Below is a small trained network, with its code and all its weights. Each question gives an input and a class and asks what happens when units are switched off, that is, made to give their printed mean instead of their output.

import numpy as np


def w(rows, s, z=0):
    codes = np.array(rows[::2]) - 128.0
    scale = np.full(codes.shape[1], s)
    scale[-1] = z or s
    return codes * scale


def norm(h):
    return h / np.sqrt((h * h).mean(-1, keepdims=True) + 1e-5)


def f(y):
    return np.maximum(y, 0)


def log_softmax(a):
    a = a - a.max(-1, keepdims=True)
    return a - np.log(np.exp(a).sum(-1, keepdims=True))


def net(x, mask):
    res = np.array(x, float).reshape(1, 7) / 4 @ E
    u = 0
    for l in range(2):
        y = f(norm(res) @ A[l][:, :-1].T + A[l][:, -1])
        res = res + np.where(mask[u : u + 7], y, B[l][:, -1]) @ B[l][:, :-1]
        u += 7
    return log_softmax(norm(res)[-1] @ U[:, :-1].T + U[:, -1])


A, B = {}, {}
E = w([
[111,117,49,83],'x0',
[163,3,238,79],'x1',
[228,20,222,108],'x2',
[97,94,24,19],'x3',
[134,152,160,244],'x4',
[80,182,48,149],'x5',
[102,93,59,87],'x6',
],0.0056)
A[0] = w([
[118,207,129,118,125],'0.n1',
[87,241,36,198,88],'0.n2',
[111,204,55,172,4],'0.n3',
[115,192,92,153,24],'0.n4',
[123,198,85,137,15],'0.n5',
[82,251,24,190,17],'0.n6',
[139,186,221,212,24],'0.n7',
],0.015,0.0025)
B[0] = w([
[109,44,116,146,168],'0.n1',
[122,205,45,175,248],'0.n2',
[100,186,67,135,200],'0.n3',
[135,128,78,170,174],'0.n4',
[85,150,100,137,174],'0.n5',
[50,251,69,141,251],'0.n6',
[155,94,209,126,199],'0.n7',
],0.025,0.013)
A[1] = w([
[119,154,107,45,115],'1.n1',
[123,113,117,161,138],'1.n2',
[125,139,112,74,54],'1.n3',
[99,105,71,41,139],'1.n4',
[161,161,250,229,219],'1.n5',
[103,122,103,121,2],'1.n6',
[94,121,101,180,123],'1.n7',
],0.018,0.0012)
B[1] = w([
[134,76,131,113,184],'1.n1',
[135,51,113,142,147],'1.n2',
[124,93,127,121,158],'1.n3',
[116,99,99,38,210],'1.n4',
[172,187,254,198,254],'1.n5',
[172,106,126,140,162],'1.n6',
[154,34,86,177,208],'1.n7',
],0.02,0.0087)
U = w([
[83,187,38,181,212],'0',
[170,134,252,180,158],'1',
[134,38,120,33,10],'2',
],0.014,0.0013)

Each question gives the input, the list of numbers given to net, and the class t.
The units are the neurons (one row each of A and B). Each row of codes is followed by its name. A weight is (code - 128) times the scale printed after its matrix; where a second scale follows, it is the last column's (A, B and U).
mask holds one flag per neuron, layer by layer. A switched-off neuron (its flag False) gives its mean, the last column of its row in B, instead of its output. The means were averaged over made-up inputs and are rounded, as every weight is.
A unit's drop is (log p(t) with every unit on - log p(t) with that unit switched off) / (log p(t) with every unit on - log p(t) with every unit switched off).
The circuit of an input: a set's keep is (log p(t) with only the set's units on - log p(t) with every unit switched off) / (log p(t) with every unit on - log p(t) with every unit switched off). Starting from the 12 units with the biggest drops (on a tie, the unit counted first), units are removed one at a time, each time the one whose removal leaves the highest keep (on an exact tie, the one counted first), for as long as the keep stays at least 0.8.
circuit, biggest first: the units of the circuit, biggest drop first
unit that matters most: the unit with the biggest drop
top k neurons: the k neurons with the biggest drops, biggest first
top k neurons in layer l: the k neurons of layer l with the biggest drops, biggest first
drop of u: that unit's drop, to one decimal
input [-4,3,1,-5,-5,-3,6], class 1: unit that matters most => 0.n6
input [-5,-1,-2,6,-3,-2,6], class 2: top 2 neurons in layer 0 => 0.n2; 0.n6
input [7,5,4,-2,-1,-7,5], class 2: top 2 neurons => 0.n7; 1.n5
input [1,0,1,7,0,-1,1], class 2: circuit, biggest first => 0.n2; 0.n6
input [2,-4,8,8,2,2,2], class 2: circuit, biggest first => 0.n2; 0.n6
input [-2,5,5,0,-6,0,-2], class 1: top 2 neurons => 0.n6; 0.n3
input [2,3,6,3,3,5,-3], class 1: top 4 neurons => 0.n6; 0.n3; 0.n5; 0.n2
input [6,5,6,-1,-2,0,1], class 2: top 2 neurons in layer 0 => 0.n7; 0.n2
input [-3,-3,5,5,2,-8,0], class 1: top 3 neurons in layer 0 => 0.n6; 0.n3; 0.n2
input [-3,1,1,-7,3,3,8], class 1: drop of 0.n2 => 0.0
input [1,-8,6,8,-3,-5,4], class 2: drop of 0.n2 => 0.1
input [3,3,-1,5,3,-6,-8], class 1: drop of 0.n2 => 0.8
